The symbols move the elements like this.
FZ r DS
FZ y MC
FZ v ZF
HJ r GZ
HJ y JM
HJ v QP
DD r FT
DD y MZ
DD v PN
LL r JM
LL y GT
LL v LM
LT r LS
LT y CG
LT v QT
GB r JF
GB y QT
GB v DJ
ZF r CJ
ZF y CJ
ZF v FT
MD r JM
MD y MB
MD v ZM
DJ r DD
DJ y ZD
DJ v CG
JZ r LD
JZ y HG
JZ v DR
ZP r FB
ZP y RR
ZP v DJ
JF r MZ
JF y DJ
JF v LT
MC r ZF
MC y QQ
MC v DD
FT r MC
FT y PN
FT v QQ
CJ r FR
CJ y QF
CJ v FL
HG r QT
HG y ZM
HG v ZR
FR r FZ
FR y FT
FR v MC
ZM r ZR
ZM y FS
ZM v LP
ZR r RR
ZR y PF
ZR v MB
QF r FL
QF y QB
QF v JB
RZ r GT
RZ y TH
RZ v CJ
JM r QP
JM y PJ
JM v GZ
TH r CJ
TH y FR
TH v QF
PF r QT
PF y MZ
PF v ZP
JB r MS
JB y DS
JB v TQ
QB r JF
QB y FZ
QB v FR
LD r ZP
LD y JF
LD v JF
TQ r QB
TQ y DJ
TQ v FZ
NH r ZR
NH y PF
NH v QT
MZ r PN
MZ y LT
MZ v GB
QM r RZ
QM y FL
QM v TH
QR r DJ
QR y NH
QR v LS
LS r CG
LS y QT
LS v ZD
ZD r NH
ZD y MZ
ZD v PF
PN r FL
PN y MS
PN v JF
MB r ZM
MB y JC
MB v FS
FB r PF
FB y JZ
FB v LD
LQ r CJ
LQ y NG
LQ v HJ
GZ r LL
GZ y RZ
GZ v GT
CG r QR
CG y FZ
CG v DJ
FL r TH
FL y TH
FL v MS
JC r ZR
JC y DZ
JC v LL
FS r LQ
FS y GT
FS v LM
RR r DR
RR y QR
RR v HG
PJ r GZ
PJ y QM
PJ v RZ
NG r HJ
NG y LL
NG v JM
QT r ZM
QT y ZP
QT v DR
QP r MB
QP y GZ
QP v LL
LP r FS
LP y LM
LP v GZ
MS r QF
MS y LL
MS v QB
LM r JC
LM y HJ
LM v DZ
DS r TQ
DS y GT
DS v FR
QQ r JF
QQ y JF
QQ v MZ
DZ r LQ
DZ y QP
DZ v JZ
DR r RR
DR y ZR
DR v MD
GT r PJ
GT y LL
GT v QM

The rows follow the links: the fewer symbols apart two elements are, the more alike their rows tend to be.

Each row is also shifted at random along 5 hidden directions that mean nothing.

Some elements, each with a row of numbers:
QM:   26   -12    67    42   -30    64    44   -25   -33   -53   102    77    45    10   -45   -15    14   -85    58    69   -55   -15   -54     1   -42    50   -75   -80   -34    26    69   -79   -24    16  -101    60    97    69   -28   -62   -42   -40   -89  -122   -32     2   -48   -49    70   -24   -34    49   -66   -30   -30    20    64   -18   -68   -53   -89    12    55    52     1   -82   -10   -31
JZ: -103    21    40    26    91    95    43   -29   -67     2    20    -9    43     7    83    59   -92    12  -104   -38   -63   -40   122   -32   -93    25   171    17   -32    93   -10    49    70    49    -5   -94    60    44    20    48     0     4     5   -55    53   -30   -39    91   -58    26     3    19   -38    29   -55   -25    18   -99    19   -34    41    63   -95   -47   103   124   104   -84
QR:   40    18    29   122   -54   114   -42   105    30   -44  -203    38     1   -92   -49  -124    64    88   -29   105   -27    66    56     7   -73   -45    37   -37     2    -3   -38   127    95   -88    46  -146   -79   -12   -62   144    64    42  -157   100   -75   -54   114   171    58    42    -7  -108   152  -240  -135  -200   -79    70   -90   -55    79   -80   -78   109    75   235   -77    17
NH:   -2    56    54   -27   -79   -45  -124     3   -46   -34  -153    75    14    16  -128  -149   101    41   115   -57    28   -24    29  -110   -15   -47    36  -101    14  -163  -143   -26   -25  -102   -40   -71  -108    76   -63    20   -85     1   -71    53    94    -6    40    98   134   -17   -92    48    27   -11   -12   169   -95   -22   -94    -1  -142   -12   -80   -50   -38   -70    48   169
HJ:   28    31   -34  -100    59  -111     8    11    54   -13    35  -106  -133    99    20    -1  -102    51  -127   -36   -85    -6    48    39    80    19     1    75   -32   -90     8    28    45    22    86    26   -95  -134    85    29    53    56   -38    51   -82    18   -43     6   -87   182    83    42    29   -71    73  -188   -47   131    -8   -36   138   -96   112   -46   -34   170   -75    78
MD:   54    49    94   -51     7     7   -63   -21   -86   -94   -16   -31   -31    31    37   -46   -24  -123    -3    44    66  -147    73    -6   -33  -159   110   -67    96   -30    47   -30   106    47   -70   102  -184   -29     8   -13    48    61   -74   -18   -62   -87    80   127   -39   109  -142    20    91   -90   134   -76    79    48   -83    29   145    22    -1   -63    83   107   -34   104
JB:   -7    11   -60    58    20     9    21    50    92    55    27  -110   -17    58   145    53   -41    12  -100    59     2     4   -50   -89   -40    39   -54   -88  -144    54    -3    29   -18     0  -105   -49    10    71    -2   -53    67    44     9    33    23   -15    84   -88   -19  -104   103   -54  -119   -65    -4   -76   -73   -93    56    34    10   -90     4    41    47   107     9   -91
DS:   51   -13   -75   113   -46    38    29    26    80   -59     5   -14    -7   -82    30    17    80   -55    19    46    71    75   -89   -41   -41     4   -59   -52     0    69     8    38   -41    22   -23    59    57   120   -23   -34    24   -10     1     4   -52    16    50   -64    11     3   -27  -110   -42   -74    17   -33   -36   -68    71    50   -58   -81     3    39    79   -98    82   -79
MS:   34   -12   -51   148     1     0     0    60    89    27    11    -9    -8   -73    61   -87   105    48   -28    80   -41    73  -102   -63   -10   -18  -110   -60   -95    21     6   -21   -29   -76  -108   -47    -3    12  -146     6    77   -46   -44   -89     3     7    92   -68    -7   -99    52   -85   -22   -53     5   -51  -142  -104    22   -29   -39  -101     9   -29   -70    68   -51  -112
CJ:  -82   -60     5  -167   -91  -146   -74    25    93   -49    46   -51  -154   183    72    83  -151    95    24   -24   -29    16   -55   -44   101    98  -104    11    23  -135    21  -109  -117   -14    36    95    29    -4    68    13   -53     9    -6    39     9   -72   -61  -122   -62   -30    -5    91    -6    79    69   143    -5   -30    48   -63   -49     1   231   -22  -165   -55   -70    90
HG:  -51    65   115  -104    24   -63   -32   -25   -50    -4   -53    76   -42    50     7    14  -111    13    27  -131    60   -65    77   -68     2    34    77   -25     7   -11   -58   -74   -64    -5   -64   -41    -7   130     3   -78   -56    22     7    22   180   -14   -46    71     5   -17   -26   139   -92   112    17   263   -55  -117   -21    33  -108    97   -82  -122    45   -90   109    82
QQ:   41   -92   -25  -101     7  -204   -13   -41    28    84   -36   -71   -43   -51   -43   -53    80     5    86     8    18    26   -15   -10    94   -29   -39    58   -30  -102  -145   -75   -62  -122    53   -95    22    44   -49    -1    13   -65    26    -9    91   -34   -43   -15   -37   -98   -58   -86   -36   160    78   134   -70     8    46   -48  -114    51    32    49  -209  -117     3   131
TH:  -26   -17   -10     2   -82    80   -12    -3    19   -59    98    39    22    51    57   101   -58    10    30    64   -59     2   -65     1     5    51   -72    -9    94    -5   124   -84    -3    57   -22   142    44   -61    34    29   -62   -18   -25   -63   -75   -64    22  -122    -5   -42   -15    67    49     3   -37    -4   112   -19   -14   -21    13    45   153    39    -9   -46   -84  -110
MZ:    7   -10   -86   -99    24   -28   -38   -35   -66    97     3  -128    99    52    -1    70    -3    10    11    63   -65   -79    37    24    12   -20    33    51    73   -25   -12    39    53    11    12   -37   -70  -146    82    46    34   -17   117    44   -36   -60    72    -4    -5  -140    -2   -15    58    86   -34   -91   151   123    19    17    86    91     5   131   -29    62  -103    15
MB:   75    35    67    84    31    55   -39    23   -61   -33   -45    59    -2   -98    14  -105    43   -87   -51    27    87   -81    15    38   -12  -126    40   -35    21    62    67   -23    68    10   -61    27  -119   -34  -101   -33    60    41   -52   -48   -22    22    64   128   -42   129   -72     4   115  -153    51   -59   -11    -3   -78    35   125    -9   -79  -104    28    81   -49    -9
ZM:   35    42    89   109    31   125    -1    23   -62    -7   -28   137    57  -126    -2   -41    39   -98   -37    -3   115   -73    17    50   -19   -89    34     3   -23   132    88   -20    36    15   -72     1   -33    21  -106   -91    31    47   -19   -56    43    29    39   132    -9    42   -30    38    68   -81   -25    48     1    -4   -67    72    71    66  -141   -97    86     5    -3   -74
DJ:   18    -4   -82    78   -15   117    14     0   -44    68   -72     1   170   -57   -86   -37   124    15    85    -9    45     4     5     0   -92     9    26   -40   -43    34   -69   113    17    -5     8   -56    30     8   -21     1   -49   -17    89    87    17    41    37     8   145   -84    27   -60   -17   -20  -133    15    54    35    -4    36   -61    -5  -135   111    51   -36    51   -32
TQ:   48   -21   -96   106   -53    52    16    15    65   -36    -8   -17    40   -85    20   -13   113   -48    55    23    93    63   -92   -53   -66   -36   -35   -89     7    41   -17    74   -22     4   -21    45    41   108   -41    -9    20   -33    28    22   -38    18    82   -72    51   -56   -45  -130   -56   -45    27    -3   -37   -75    71    81   -64   -80   -21     5    88   -88   105   -52
ZD:  -37    62   -13  -132    52   -33   -25    25    -6   143   -87   -70     1   177     3    79  -129   138   -42   -36   -50   -54    96    -3    55   107   -11    42   -51     5   -74    44     7    26    19  -134   -34   -94   135    -4   -22    64   106   173    64   -13    -4     6    36   -90   169    78   -33    71  -135    18   -12    91     2    23    23    48   -38   113    34    95   -68    64
ZR:    2    32   115   114    24   134    19    37   -66   -12   -70   154    16  -109    25   -13   -34   -20   -46   -18    92   -13    56    31   -27   -26    48    22    17   149    54    15    12    31   -32   -56     3    61   -62   -20    22    48   -20   -33    61    27    35   138   -24    44    11    81    65   -29   -97    77   -70   -75   -59    44    30    60  -163   -91   106    12    17   -85
DD:   44  -122   -43    95   -49     5   -17    52     8    15   -71   -47    28  -153    -5   -80   119   -23    53   139    22    57   -17    65   -31  -100     6    44     8     1   -40    31    39  -116    54   -85    11   -34  -121    93    88   -50   -29   -37   -71   -67    43    92   -47   -65  -104  -183   149   -73     5   -89    33    70   -18   -58    64    -6   -18   133  -142    66  -111   -15

Start, symbols taken left to right, then the element you end at.
Answers are names.
  73     5    64    11     2    58    73   -77   -39   -87    82    80    16   -62  -107     6    58  -110    42    64   -42    18   -45    67     5    15   -64   -22    94    36   107   -29    37    58   -27    80    42     7    45    -4   -10   -38  -104  -102  -131    -2   -38   -23    57    72   -85    -4     7   -46     0  -115    66    55   -53   -43   -34     0    51    66    57  -112   -10    -8
y v r y r r => TH
  67    23    60   -14   103    41   125    -6     2    20    83   -17   -74     3    -3    70   -92   -52  -131    58   -92   -19    43   119    35    73   -35    59   -93   115    74    47    61    75    10   -13    48   -55    92   -49    69    51   -56   -27  -105    61   -66     9   -43   122   142    20   -30   -92   -43  -238     1   105   -32   -36   118   -41    40    59    85   116   -63   -51
y r v r r y => LL
  57    13   -98    83   -86   152   -23    57    35   -41  -143    99    66  -173   -96     1   152    80    76    32    68   149   -42    94    12   -17   -62    53   179    58    58   117    21    21   142   -16   -20   -91    35   153     9   -35    25    83  -177    25    89    15    78    10   -17   -93   178   -72  -148   -98    -7   110    28    33    23   -34   -58    76   132   -54   -44   -64
v v y r r => TQ
  29    59    42     2    40     9    24   -31   -55    49    79   149    53   -36   -19    -3     6   -54    -7  -144   121   -33   -50    91    80     6   -66    74   -20    99    77   -58   -65    88   -38   100     9   -37   -12  -166   -38    37   137   -38    87   148   -71   -33    17    83    89   123   -27    81     9   159    21   -16    -2   126     3    42   -76  -183    31  -180    19   -61
v y v r => MB
 -43  -129   -13    37   -69    65     9   104    11   -12    44  -149    16    94   196   111  -173   -24   -48    90    10   -54    56    65  -141    19    97    -6  -128    42    17    45    36    20    29    32   101   -13     4    18    -3   104   -15    75   -47   -80   -48    19   -62    -7    20   -20    55  -167   -17   -86   163    16     3   -63   146    20   103   139   -18   203   -76   -80
y y r v => MS
 -31    25   -49    55   -26    34   -53    36   -26   -68    53   -30    54    25    -2  -112    11    16   -10   -85   -13   -19   -12    22   -88   -63   100   -24   -40   -67    16    41    46    10    20   113   -46  -103   -91    28   -62    26   -37   -28   -45    76   -64    26    30   163   -13     7    71  -147    46   -97    76    28   -71   -21    89   -80    41  -117   -38   127    12   -14
y y r y v y => TH
  42    48    41   -76    62   -27    19   -45   -48   -44    98  -103     0   130   -39   -37   -48   -82   -51   -42   -72  -103    48    12   -42   -36    67   -51   -76   -59   -11    33    70    49   -39    89   -70   -46    59   -76    -9    63   -65   -19   -57    31   -82     6     4   145     6    27   -48  -108   125  -188   101    98   -97   -24    93   -79    69   -10     1   127    20    91
y y r y => TH
  85    23   -24    92    32    24    56   -35    34   -51    59   127   -25  -174  -120  -101   164   -29   -20   -22    -4   116   -93    94    58   -46  -107    69    31    41    86    -5    -7    16    38    73   -17   -69   -55    -3    46   -46   -49  -128   -99   135   -33    -7    24   162    15   -65    42   -56    13  -140   -91    50   -18    15    11  -100    20   -96     9   -84    -9   -62
y r r v y v => LM
 -49    -5   -36    57    32    -7   -28   -29    -4   -39    23    49    15   -78   -25   -80    65    33   -26  -118    15    71   -11    40     5   -85    27    57    45   -33    40     4     9     5    58    77   -43   -75   -86    43   -19   -32     8   -83     0   112   -62    21   -19   160     1    20    97   -10    42    -9   -45   -19    -4     4    32   -75   -35  -194     0    -1    54   -35
y r v r v => HJ
   8   -89  -100   142   -78   110    42    43    61   -61   -12     0    18  -118    47    96    64   -43    40    42   119   117   -62    48   -50   -13   -49    18    66   107    30    94   -31    61    73    95   127    47     1    42    22    11    39    58  -113    -3    40   -58    20   -29   -42  -100    42   -68   -45   -19    33   -14    84    30    -1   -40    -4    75   112   -86    40  -130
y r y v y => TH
  31    -4    50   -67   -25    -8    75   -47    17   -39   106   122   -60    27   -52   103   -67   -22    10   -22   -57    32   -65    54    79   108  -153    29    26    26    92   -89   -46    67     3    56   114    18    90   -56   -40   -19   -22   -53   -35    24   -91  -108     5     7    57    94   -69    69   -33    39    14     4   -23   -16   -80    48   120    47    13  -154   -30   -14
y r r y y y => MS
 -11    77    19  -140    89  -154   -36   -32   -16    68    62   -71   -51   179    31    -4   -98    18   -56  -145    -6  -109     9     1    76     5     4    38   -73   -81   -25   -43   -32    43   -15    68  -135   -99    66  -111   -34    71    80    44    72    60   -86   -42   -52    86    93   129   -70    65   133    32    17    19     3    55    65   -25    40  -157   -66    29    12   109
r r v v v => LM
  27    36    40   -20    26   -31   -40    95    62   116  -175   -34   -82    69     3   -50   -72   153   -81    50   -46    12    65     1    21    84   -28    14  -149   -11  -127    60    15   -85    20  -231   -34   -32     8    22    37    80   -56   178    52   -19    23   108     8   -46   186    -2     7   -95  -140   -83  -138    51   -60   -39     8   -29   -40   115    -3   231   -97   102
v r v y r => FB
 -34    60   108   -69    53   -33   -31    40    -9    82  -146    20   -55    76    -8   -23  -100    97   -57     0   -13   -61   122   -51     5    39    47   -11   -53   -25  -119     4    15   -61   -25  -194   -49    37    32     4     6    51   -31   104   103   -50    22   139    18   -56    84    66   -47    33   -60    41  -134   -21   -52   -21    -7    43   -96    30    19   123   -15   118
v y y r v y => ZR
 -15  -122   -28   -19   -15   -25    49    63     7    64    35  -100   -28    31   122   130  -131   -15   -34    56    64    14    27    90   -28    52     1    85   -96    65   -22    16   -44    15    96   -23   167    37    23   -45    17    37    72   108     1   -26   -68   -12   -65   -40    51   -19    -9     6   -31    55   109    -3    58   -26    42    77    38   119   -58    31   -22   -33
r v r r v => FT
 -26   -45     0    52  -115    -8   -75   -11    28   -73    64    53    16    -6   -21  -105   107    11   105    51   -36    41  -142   -78    11   -39   -96  -102    31  -100    27  -132   -33   -59   -95    95     0    20  -123     9   -45   -51   -92  -140   -14   -19    24   -82    48   -75   -95    -7    24     4    21    99   -24   -91   -38   -35  -104   -36   102   -37  -135   -88   -49    -8
v v r v y y y => MC
